[[+1.11, +3.71, -2.21, -0.64, -7.25],
[-2.28, +1.77, -3.80, -0.32, -7.08],
[+4.31, +4.76, +0.08, -0.80, -5.55],
[-4.08, -4.72, +0.14, +0.77, +5.78]]
->
[[+1.11, +3.71],
[-2.28, +1.77]]

[[-1.47, +5.93],
[-0.05, +2.71],
[-3.88, -3.74],
[-7.06, -2.92]]
->
[[-1.47, +5.93],
[-0.05, +2.71]]

[[+7.30, +3.06],
[-5.48, -2.61],
[-0.42, +1.90]]
->
[[+7.30, +3.06],
[-5.48, -2.61]]

[[-0.51, +5.72],
[+4.84, +0.54],
[-5.38, -0.75]]
->
[[-0.51, +5.72],
[+4.84, +0.54]]

[[-0.37, -0.63, -1.75, -6.87, +2.22],
[+1.40, -1.22, -2.21, -6.00, +1.71],
[-4.49, +0.75, +4.16, -6.57, +2.11],
[-2.32, +0.02, +5.43, -2.55, +3.44]]
->
[[-0.37, -0.63],
[+1.40, -1.22]]

[[+0.39, -0.09, +7.17],
[-3.09, -1.60, -3.90],
[+2.46, +1.75, +3.03]]
->
[[+0.39, -0.09],
[-3.09, -1.60]]

[[+1.22, -2.36, -0.04, -2.45, -2.03],
[-3.62, +6.60, -0.12, +1.91, -2.07],
[-4.48, +2.86, +2.38, -2.64, -2.74],
[+0.74, -1.61, -1.07, +0.16, +2.50]]
->
[[+1.22, -2.36],
[-3.62, +6.60]]

[[+6.28, -7.45, -2.39],
[-4.16, +3.41, -5.04],
[+4.17, +1.55, +1.97]]
->
[[+6.28, -7.45],
[-4.16, +3.41]]
